Below is a small trained network, with its code and all its weights. Each question gives an input and a class and asks what happens when units are switched off, that is, made to give their printed mean instead of their output.

import numpy as np


def w(rows, s, z=0):
    codes = np.array(rows[::2]) - 128.0
    scale = np.full(codes.shape[1], s)
    scale[-1] = z or s
    return codes * scale


def f(y):
    return np.maximum(y, 0)


def log_softmax(a):
    a = a - a.max(-1, keepdims=True)
    return a - np.log(np.exp(a).sum(-1, keepdims=True))


def net(x, mask):
    res = np.array(x, float).reshape(1, 6) / 4 @ E
    y = f(res @ A[0][:, :-1].T + A[0][:, -1])
    res = res + np.where(mask, y, B[0][:, -1]) @ B[0][:, :-1]
    return log_softmax(res[-1] @ U[:, :-1].T + U[:, -1])


A, B = {}, {}
E = w([
[99,121,108,72,75,231],'x0',
[246,103,161,62,156,117],'x1',
[131,135,135,129,140,139],'x2',
[135,135,135,132,142,144],'x3',
[117,119,110,121,100,99],'x4',
[162,155,184,177,50,146],'x5',
],0.013)
A[0] = w([
[153,137,137,248,165,42,86],'n1',
[190,132,147,124,173,58,107],'n2',
[156,131,156,164,108,116,82],'n3',
[102,184,171,114,155,118,97],'n4',
[198,103,156,75,113,132,52],'n5',
[124,122,151,165,140,95,175],'n6',
[121,133,169,186,154,63,242],'n7',
[75,122,119,176,140,135,205],'n8',
[95,134,129,165,72,180,110],'n9',
[127,102,83,121,155,115,157],'n10',
[140,121,85,71,108,186,25],'n11',
[107,132,125,142,132,128,156],'n12',
[68,114,90,86,172,139,16],'n13',
[107,117,123,113,148,128,160],'n14',
[117,123,137,148,93,164,112],'n15',
[164,121,89,82,193,68,142],'n16',
[114,159,123,149,121,141,141],'n17',
[138,156,96,139,152,124,114],'n18',
[114,114,141,120,118,157,154],'n19',
[153,106,120,130,171,127,144],'n20',
[138,129,122,133,136,79,115],'n21',
[79,118,53,77,208,134,113],'n22',
[75,133,113,178,146,133,223],'n23',
[114,136,127,132,136,126,121],'n24',
[161,105,158,96,110,137,17],'n25',
[104,133,143,148,93,156,106],'n26',
[117,130,131,67,125,154,8],'n27',
[84,130,134,129,83,167,112],'n28',
[132,128,90,139,114,124,120],'n29',
[159,129,149,156,97,124,45],'n30',
[81,119,117,89,165,128,227],'n31',
[213,113,151,73,89,128,106],'n32',
[34,126,80,224,168,128,2],'n33',
[121,139,159,189,141,77,29],'n34',
[139,134,104,107,123,154,174],'n35',
[117,154,104,134,104,138,108],'n36',
[141,99,96,111,148,133,98],'n37',
],0.015,0.0081)
B[0] = w([
[122,154,121,74,38,151,253],'n1',
[133,107,168,180,183,117,227],'n2',
[124,138,74,108,126,133,168],'n3',
[108,121,120,136,120,119,143],'n4',
[113,156,89,91,81,145,213],'n5',
[124,131,83,104,143,129,191],'n6',
[134,127,34,133,171,118,254],'n7',
[133,136,151,98,83,137,227],'n8',
[128,112,210,136,152,121,221],'n9',
[119,133,135,139,160,141,182],'n10',
[139,160,33,115,131,138,190],'n11',
[130,140,138,115,124,138,165],'n12',
[131,127,172,91,59,139,184],'n13',
[120,142,104,119,136,115,167],'n14',
[117,129,168,150,126,128,180],'n15',
[149,119,192,181,183,123,232],'n16',
[129,110,149,122,120,98,170],'n17',
[133,122,139,128,138,132,146],'n18',
[126,114,140,120,110,99,173],'n19',
[116,97,141,149,139,117,177],'n20',
[103,127,139,133,141,139,166],'n21',
[109,154,70,83,64,128,239],'n22',
[117,136,163,116,68,140,238],'n23',
[144,125,122,121,122,119,142],'n24',
[118,130,164,100,91,122,161],'n25',
[119,130,178,139,143,129,182],'n26',
[138,119,68,132,136,104,154],'n27',
[128,116,181,151,140,122,204],'n28',
[132,131,142,128,135,150,143],'n29',
[141,141,80,118,149,138,157],'n30',
[152,117,75,145,160,136,221],'n31',
[112,141,53,96,102,131,241],'n32',
[150,131,2,129,182,119,236],'n33',
[123,118,180,101,86,128,179],'n34',
[122,128,157,130,108,110,181],'n35',
[126,121,161,121,145,125,160],'n36',
[142,117,134,140,148,114,157],'n37',
],0.028,0.013)
U = w([
[156,145,24,121,118,141,254],'0',
[108,152,113,78,2,161,75],'1',
[154,72,160,216,176,112,97],'2',
],0.01,0.00047)

Each question gives the input, the list of numbers given to net, and the class t.
The units are the neurons (one row each of A and B). Each row of codes is followed by its name. A weight is (code - 128) times the scale printed after its matrix; where a second scale follows, it is the last column's (A, B and U).
mask holds one flag per neuron, in row order. A switched-off neuron (its flag False) gives its mean, the last column of its row in B, instead of its output. The means were averaged over made-up inputs and are rounded, as every weight is.
A unit's drop is (log p(t) with every unit on - log p(t) with that unit switched off) / (log p(t) with every unit on - log p(t) with every unit switched off).
The circuit of an input: a set's keep is (log p(t) with only the set's units on - log p(t) with every unit switched off) / (log p(t) with every unit on - log p(t) with every unit switched off). Starting from the 12 units with the biggest drops (on a tie, the unit counted first), units are removed one at a time, each time the one whose removal leaves the highest keep (on an exact tie, the one counted first), for as long as the keep stays at least 0.8.
units of the circuit, in order: the units of the circuit, biggest drop first
unit that matters most: the unit with the biggest drop
top k neurons: the k neurons with the biggest drops, biggest first
drop when u is switched off: that unit's drop, to one decimal
input [2,4,-8,1,1,-1], class 0: top 3 neurons : (n1, n23, n8)
input [-8,2,-3,5,-8,-5], class 2: unit that matters most : n16
input [8,3,-4,7,5,-3], class 0: top 3 neurons : (n11, n1, n23)
input [0,3,-5,-2,-2,-4], class 2: units of the circuit, in order : (n16, n1)
input [3,-4,-1,1,-7,-8], class 1: top 2 neurons : (n13, n22)
input [8,0,-1,2,8,7], class 2: units of the circuit, in order : (n1, n9)
input [6,1,3,6,0,-4], class 0: top 2 neurons : (n1, n11)
input [6,3,1,-7,-6,0], class 0: top 4 neurons : (n1, n23, n11, n8)
input [5,0,0,1,-3,5], class 2: top 2 neurons : (n1, n22)
input [4,0,4,-3,-6,1], class 2: top 3 neurons : (n1, n22, n5)
input [-8,3,-3,-8,0,7], class 0: top 4 neurons : (n7, n2, n23, n30)
input [3,-1,5,5,5,-8], class 1: top 3 neurons : (n13, n22, n7)
input [-4,1,6,-7,4,8], class 0: top 2 neurons : (n7, n23)
input [-1,5,-4,-3,-3,5], class 0: top neuron : (n23)
input [-8,4,4,4,-1,-4], class 2: top 2 neurons : (n16, n2)
input [3,-3,7,-8,4,4], class 2: drop when n22 is switched off : 0.1
input [3,-1,6,-1,-6,7], class 2: drop when n1 is switched off : 0.1
input [-7,3,-8,2,-7,-3], class 2: drop when n16 is switched off : 0.2
input [-1,3,3,-8,5,-8], class 2: drop when n16 is switched off : 0.5
input [7,3,1,-3,7,-6], class 0: unit that matters most : n11
